Below is a small trained network, with its code and all its weights. Each question gives an input and a target symbol and asks what happens when units are switched off, that is, made to give their printed mean instead of their output.

import numpy as np


def w(rows, s, z=0):
    codes = np.array(rows[::2]) - 128.0
    scale = np.full(codes.shape[1], s)
    scale[-1] = z or s
    return codes * scale


def f(y):
    return y / 2 * (1 + np.tanh(0.7978845608 * (y + 0.044715 * y**3)))


def softmax(a):
    e = np.exp(a - a.max(-1, keepdims=True))
    return e / e.sum(-1, keepdims=True)


def log_softmax(a):
    a = a - a.max(-1, keepdims=True)
    return a - np.log(np.exp(a).sum(-1, keepdims=True))


def net(x, mask):
    ids = ['βγεζηθλξτφψω'.index(c) for c in x.split()]
    T = len(ids)
    res = E[ids] + P[:T]
    r = res
    for j in range(2):
        rows = slice(2 * j, 2 * j + 2)
        q, k, v = (r @ M[0][rows].T for M in (Q, K, V))
        z = softmax(np.where(np.tri(T) > 0, q @ k.T / 2**0.5, -1e9)) @ v
        o = O[0][rows]
        res = res + np.where(mask[j], z, o[:, -1]) @ o[:, :-1]
    y = f(res @ A[0][:, :-1].T + A[0][:, -1])
    res = res + np.where(mask[2:6], y, B[0][:, -1]) @ B[0][:, :-1]
    return log_softmax(res[-1] @ U[:, :-1].T + U[:, -1])


Q, K, V, O, A, B = {}, {}, {}, {}, {}, {}
E = w([
[202,132,152,101,12,127],'β',
[191,122,176,100,21,180],'γ',
[149,91,119,67,125,84],'ε',
[174,114,117,71,125,76],'ζ',
[162,144,127,100,139,123],'η',
[155,46,119,106,117,57],'θ',
[126,99,146,157,151,192],'λ',
[141,157,144,119,161,176],'ξ',
[131,51,140,110,137,138],'τ',
[121,124,154,182,83,87],'φ',
[127,186,163,192,110,166],'ψ',
[14,136,154,6,139,165],'ω',
],0.02)
P = w([
[144,127,6,148,124,135],'0',
[130,135,57,141,107,140],'1',
[123,130,73,126,118,142],'2',
[122,120,88,128,121,134],'3',
[127,125,109,137,112,118],'4',
[125,125,123,129,118,119],'5',
[125,119,135,127,125,119],'6',
[121,116,146,127,132,114],'7',
[116,113,157,125,137,116],'8',
[115,111,165,135,141,108],'9',
[116,110,175,127,147,102],'10',
[110,105,184,128,156,109],'11',
[112,102,188,138,159,104],'12',
[110,102,199,135,164,99],'13',
],0.021)
Q[0] = w([
[53,117,113,150,205,70],'head 1',
[135,114,6,110,211,155],'head 1',
[91,107,103,155,200,83],'head 2',
[138,144,235,163,73,96],'head 2',
],0.012)
K[0] = w([
[130,132,88,104,63,141],'head 1',
[144,127,13,135,91,163],'head 1',
[134,154,107,123,85,121],'head 2',
[127,134,248,133,158,82],'head 2',
],0.015)
V[0] = w([
[166,101,84,41,162,78],'head 1',
[82,119,93,123,69,40],'head 1',
[61,185,95,121,205,84],'head 2',
[84,8,133,121,126,142],'head 2',
],0.012)
O[0] = w([
[90,18,173,103,170,131,170],'head 1',
[37,137,166,181,139,48,145],'head 1',
[114,134,178,106,99,172,1],'head 2',
[42,76,7,160,107,179,149],'head 2',
],0.015,0.0098)
A[0] = w([
[159,50,153,242,77,133,102],'neuron 1',
[54,47,180,109,213,47,4],'neuron 2',
[92,133,153,85,1,177,64],'neuron 3',
[82,144,98,159,233,91,11],'neuron 4',
],0.0073,0.0034)
B[0] = w([
[125,139,188,74,152,134,180],'neuron 1',
[131,165,132,175,137,230,245],'neuron 2',
[126,248,67,125,201,115,154],'neuron 3',
[142,220,117,30,112,109,163],'neuron 4',
],0.012,0.013)
U = w([
[149,220,117,169,172,133,22],'β',
[134,152,72,132,248,94,164],'γ',
[91,152,91,134,108,159,116],'ε',
[144,160,114,155,170,160,50],'ζ',
[182,111,147,160,175,138,171],'η',
[60,207,110,14,133,142,74],'θ',
[176,78,58,192,79,130,233],'λ',
[144,110,159,2,91,128,230],'ξ',
[83,121,58,66,96,142,132],'τ',
[75,189,112,127,94,104,206],'φ',
[160,175,123,30,119,157,3],'ψ',
[126,166,64,91,78,175,55],'ω',
],0.0083,0.0039)

Each question gives the input, a string of symbols that net reads in full, and the target symbol t.
The units are the heads (2 rows each of Q, K, V and O) and the neurons (one row each of A and B). Each row of codes is followed by its name. A weight is (code - 128) times the scale printed after its matrix; where a second scale follows, it is the last column's (O, A, B and U).
mask holds one flag per unit, heads first, then neurons. A switched-off unit (its flag False) gives its mean, the last column of its rows in O or B, instead of its output. The means were averaged over made-up inputs and are rounded, as every weight is.
A unit's drop is (log p(t) with every unit on - log p(t) with that unit switched off) / (log p(t) with every unit on - log p(t) with every unit switched off).
The circuit of an input: a set's keep is (log p(t) with only the set's units on - log p(t) with every unit switched off) / (log p(t) with every unit on - log p(t) with every unit switched off). Starting from all 6 units, units are removed one at a time, each time the one whose removal leaves the highest keep (on an exact tie, the one counted first), for as long as the keep stays at least 0.8.
units of the circuit, in order: the units of the circuit, biggest drop first
top k neurons: the k neurons with the biggest drops, biggest first
heads that matter: for each layer, one digit per head in row order, 1 if its drop is at least 0.15 and else 0, layers parted by /
input γ ζ ψ γ η η η ω γ β, target θ: units of the circuit, in order => [head 2; neuron 3]
input γ λ ε ψ γ ζ ζ γ, target η: heads that matter => 10
input β ζ ζ η ξ θ γ γ η β γ ξ γ γ, target ψ: heads that matter => 10
input τ γ ψ γ β, target β: heads that matter => 11
input η ε ζ, target η: units of the circuit, in order => [head 1; head 2; neuron 2; neuron 4]
input γ η γ τ γ β γ λ ω η γ γ γ β, target λ: top 2 neurons => [neuron 4; neuron 3]
input η η η γ γ γ γ η γ ψ η β ψ β, target β: units of the circuit, in order => [head 1; neuron 3]
input ψ λ γ γ θ ω γ η η γ λ β, target ω: units of the circuit, in order => [head 1; head 2]
input θ γ η ζ η γ, target ξ: units of the circuit, in order => [neuron 2; head 2]
input ξ η λ, target ξ: units of the circuit, in order => [head 2; neuron 2]
input γ γ γ, target λ: units of the circuit, in order => [head 2; neuron 4; neuron 3]
input ζ η η ε β θ γ, target ε: units of the circuit, in order => [head 1; neuron 2; head 2]
input γ η λ γ γ, target ω: units of the circuit, in order => [head 1]
input η γ η η ξ β τ, target η: heads that matter => 01
input ζ γ λ γ θ ε η γ ξ γ, target ψ: heads that matter => 11
input β φ η ε ζ η η η θ γ, target ε: heads that matter => 11
input β ζ ζ, target β: heads that matter => 11
input β ξ η, target β: heads that matter => 11
input γ τ γ η τ γ γ, target τ: units of the circuit, in order => [head 2; neuron 2]
input β φ ε, target β: top 3 neurons => [neuron 2; neuron 4; neuron 1]
input τ ζ η φ ζ ζ ζ ε γ, target η: top 3 neurons => [neuron 2; neuron 4; neuron 1]
input λ γ λ η, target λ: units of the circuit, in order => [head 1; neuron 4; neuron 1; neuron 3]
